Here is a tiny trained network, its code and every weight. The questions are about switching its units off for an input and a target symbol, where a switched-off unit gives its printed mean instead of its output.

import numpy as np


def w(rows, s, z=0):
    codes = np.array(rows[::2]) - 128.0
    scale = np.full(codes.shape[1], s)
    scale[-1] = z or s
    return codes * scale


def norm(h):
    return h / np.sqrt((h * h).mean(-1, keepdims=True) + 1e-5)


def f(y):
    return y / 2 * (1 + np.tanh(0.7978845608 * (y + 0.044715 * y**3)))


def softmax(a):
    e = np.exp(a - a.max(-1, keepdims=True))
    return e / e.sum(-1, keepdims=True)


def log_softmax(a):
    a = a - a.max(-1, keepdims=True)
    return a - np.log(np.exp(a).sum(-1, keepdims=True))


def net(x, mask):
    ids = ['βγεζηθτ'.index(c) for c in x.split()]
    T = len(ids)
    res = E[ids] + P[:T]
    u = 0
    for l in range(3):
        q, k, v = (norm(res) @ M[l].T for M in (Q, K, V))
        z = softmax(np.where(np.tri(T) > 0, q @ k.T / 2**0.5, -1e9)) @ v
        res = res + np.where(mask[u], z, O[l][:, -1]) @ O[l][:, :-1]
        u += 1
        y = f(norm(res) @ A[l][:, :-1].T + A[l][:, -1])
        res = res + np.where(mask[u : u + 8], y, B[l][:, -1]) @ B[l][:, :-1]
        u += 8
    return log_softmax(norm(res)[-1] @ U[:, :-1].T + U[:, -1])


Q, K, V, O, A, B = {}, {}, {}, {}, {}, {}
E = w([
[119,47,127,124,123,167,145],'β',
[101,157,95,3,80,143,145],'γ',
[222,137,161,102,175,94,209],'ε',
[115,148,123,108,153,66,62],'ζ',
[137,146,216,85,144,156,130],'η',
[183,96,98,101,191,187,71],'θ',
[60,131,99,154,168,139,165],'τ',
],0.023)
P = w([
[141,225,118,90,73,33,136],'0',
[81,99,129,176,138,198,182],'1',
[163,126,94,68,110,45,112],'2',
[81,72,171,121,232,194,141],'3',
[115,2,144,63,50,32,92],'4',
[64,83,137,154,169,201,155],'5',
],0.011)
Q[0] = w([
[1,149,111,124,160,123,191],'0.h1',
[98,74,47,22,133,51,158],'0.h1',
],0.0071)
K[0] = w([
[85,132,167,209,140,167,140],'0.h1',
[94,197,92,75,255,145,177],'0.h1',
],0.0097)
V[0] = w([
[204,198,44,168,3,114,135],'0.h1',
[37,185,133,171,77,76,159],'0.h1',
],0.0046)
O[0] = w([
[221,104,155,44,2,140,198,1],'0.h1',
[118,136,168,47,168,199,15,107],'0.h1',
],0.0067,0.0033)
A[0] = w([
[198,172,123,80,48,38,59,81],'0.n1',
[102,217,171,83,40,42,6,118],'0.n2',
[127,86,100,97,84,206,184,24],'0.n3',
[109,207,78,197,128,80,190,161],'0.n4',
[126,103,110,54,83,157,210,128],'0.n5',
[198,170,101,172,167,240,70,23],'0.n6',
[118,125,179,170,156,224,122,1],'0.n7',
[99,120,118,63,118,30,128,139],'0.n8',
],0.011,0.004)
B[0] = w([
[78,21,176,79,169,113,148,219],'0.n1',
[147,11,13,129,180,60,190,249],'0.n2',
[158,163,133,187,76,95,106,184],'0.n3',
[115,147,100,136,231,94,78,161],'0.n4',
[129,173,99,194,87,199,136,230],'0.n5',
[215,126,98,47,164,120,12,161],'0.n6',
[130,76,198,52,167,91,178,208],'0.n7',
[105,105,146,165,57,110,70,253],'0.n8',
],0.011,0.0049)
Q[1] = w([
[167,68,42,231,136,233,150],'1.h1',
[254,118,163,107,162,238,136],'1.h1',
],0.0054)
K[1] = w([
[157,32,132,164,146,159,152],'1.h1',
[255,93,137,85,104,70,129],'1.h1',
],0.0077)
V[1] = w([
[99,170,81,1,190,124,98],'1.h1',
[82,197,102,133,62,206,122],'1.h1',
],0.0069)
O[1] = w([
[17,198,135,143,67,159,109,128],'1.h1',
[41,98,111,2,146,58,180,1],'1.h1',
],0.0086,0.0053)
A[1] = w([
[136,118,154,55,144,40,119,121],'1.n1',
[144,195,132,140,217,193,167,43],'1.n2',
[149,132,217,78,147,100,106,101],'1.n3',
[172,200,119,96,91,89,97,85],'1.n4',
[131,132,55,190,165,42,124,2],'1.n5',
[119,192,129,152,10,239,125,1],'1.n6',
[39,201,105,175,22,165,138,41],'1.n7',
[85,148,147,149,42,58,132,65],'1.n8',
],0.012,0.0039)
B[1] = w([
[153,164,150,145,96,163,144,217],'1.n1',
[117,126,38,96,115,90,128,252],'1.n2',
[151,163,133,145,66,170,95,222],'1.n3',
[89,80,165,159,179,180,167,117],'1.n4',
[119,221,201,104,80,156,45,241],'1.n5',
[204,155,111,247,34,55,70,207],'1.n6',
[223,27,138,161,92,106,142,213],'1.n7',
[188,129,106,100,120,195,120,161],'1.n8',
],0.013,0.0033)
Q[2] = w([
[118,142,151,6,186,94,118],'2.h1',
[108,96,161,108,102,47,167],'2.h1',
],0.014)
K[2] = w([
[115,183,128,254,34,153,84],'2.h1',
[179,150,131,202,226,223,77],'2.h1',
],0.0097)
V[2] = w([
[224,184,37,60,206,40,99],'2.h1',
[171,125,223,2,66,117,69],'2.h1',
],0.007)
O[2] = w([
[163,91,178,2,188,123,60,50],'2.h1',
[170,103,88,158,217,211,152,247],'2.h1',
],0.0096,0.0012)
A[2] = w([
[186,206,48,131,158,55,182,2],'2.n1',
[146,103,69,79,104,128,175,123],'2.n2',
[130,73,218,80,141,149,249,84],'2.n3',
[176,206,240,103,82,182,177,81],'2.n4',
[68,171,125,115,220,119,204,65],'2.n5',
[139,97,104,179,189,154,206,114],'2.n6',
[112,136,149,87,116,59,71,162],'2.n7',
[121,200,191,99,131,203,202,99],'2.n8',
],0.014,0.0085)
B[2] = w([
[65,130,2,47,22,177,125,160],'2.n1',
[102,184,73,94,113,159,115,174],'2.n2',
[107,101,112,178,99,197,163,254],'2.n3',
[90,100,189,43,63,92,62,214],'2.n4',
[156,63,110,87,128,18,107,169],'2.n5',
[76,108,183,88,112,152,175,242],'2.n6',
[96,181,158,150,129,166,143,196],'2.n7',
[204,145,197,42,95,75,155,181],'2.n8',
],0.015,0.0064)
U = w([
[194,161,96,222,92,57,151,247],'β',
[82,186,11,51,88,168,140,63],'γ',
[147,159,221,26,107,106,142,64],'ε',
[70,89,111,127,217,12,126,180],'ζ',
[80,85,160,173,173,217,224,113],'η',
[206,139,108,86,253,199,100,185],'θ',
[11,223,136,181,134,142,49,72],'τ',
],0.0078,0.0014)

Each question gives the input, a string of symbols that net reads in full, and the target symbol t.
The units are the heads (2 rows each of Q, K, V and O) and the neurons (one row each of A and B). Each row of codes is followed by its name. A weight is (code - 128) times the scale printed after its matrix; where a second scale follows, it is the last column's (O, A, B and U).
mask holds one flag per unit, layer by layer, with each layer's heads first. A switched-off unit (its flag False) gives its mean, the last column of its rows in O or B, instead of its output. The means were averaged over made-up inputs and are rounded, as every weight is.
A unit's drop is (log p(t) with every unit on - log p(t) with that unit switched off) / (log p(t) with every unit on - log p(t) with every unit switched off).
The circuit of an input: a set's keep is (log p(t) with only the set's units on - log p(t) with every unit switched off) / (log p(t) with every unit on - log p(t) with every unit switched off). Starting from the 12 units with the biggest drops (on a tie, the unit counted first), units are removed one at a time, each time the one whose removal leaves the highest keep (on an exact tie, the one counted first), for as long as the keep stays at least 0.8.
units of the circuit, in order: the units of the circuit, biggest drop first
k most important neurons: the k neurons with the biggest drops, biggest first
k most important neurons of layer l: the k neurons of layer l with the biggest drops, biggest first
drop of u: that unit's drop, to one decimal
input γ τ β β τ, target β: units of the circuit, in order -> [1.n7 0.n2 0.n1]
input γ θ β θ β, target θ: 3 most important neurons of layer 0 -> [0.n6 0.n1 0.n8]
input ε τ ζ, target ζ: units of the circuit, in order -> [0.n2 0.n1]
input ε ε β, target β: 3 most important neurons -> [0.n5 0.n1 1.n6]
input η τ ζ ζ η, target τ: most important neuron of layer 2 -> [2.n7]
input θ τ ε β η, target η: units of the circuit, in order -> [0.n2 2.n4 2.n5 2.n8]
input η θ η, target θ: 4 most important neurons -> [0.n6 0.n2 0.n7 1.n5]
input θ η θ, target η: 2 most important neurons -> [0.n7 0.n2]
input β ζ β, target ζ: 2 most important neurons of layer 0 -> [0.n5 0.n7]
input ζ β θ θ β, target θ: 3 most important neurons of layer 0 -> [0.n6 0.n1 0.n7]
input γ β τ β τ, target β: 3 most important neurons -> [0.n2 1.n7 0.n8]
input ε ε β γ β, target γ: 2 most important neurons of layer 1 -> [1.n6 1.n8]
input β θ η, target η: 2 most important neurons -> [0.n2 2.n3]
input β ε β, target ε: 2 most important neurons -> [1.n2 0.n3]
input τ γ β, target β: 2 most important neurons -> [0.n2 1.n6]
input β β τ, target τ: 2 most important neurons -> [1.n5 0.n4]
input β τ γ γ, target β: 3 most important neurons -> [1.n6 1.n7 0.n5]
input β η τ, target τ: 2 most important neurons -> [0.n4 1.n5]
input β η η β η, target β: 4 most important neurons -> [0.n2 0.n8 2.n6 0.n7]
input τ η τ β θ, target θ: 3 most important neurons of layer 1 -> [1.n5 1.n6 1.n2]
input β ε η β η, target β: 4 most important neurons -> [0.n2 1.n2 0.n8 2.n6]
input γ ζ β τ β, target τ: 2 most important neurons -> [2.n7 0.n5]
input β τ β, target τ: most important neuron of layer 1 -> [1.n2]
input θ η β θ τ ε, target γ: most important neuron of layer 2 -> [2.n1]
input β η θ ε τ γ, target β: drop of 1.n6 -> 0.2
input ε β θ τ ζ, target ζ: drop of 0.n2 -> 2.1
input β ζ τ ε θ, target θ: drop of 0.n8 -> 0.1
input η β τ τ, target ζ: drop of 2.n5 -> 0.2
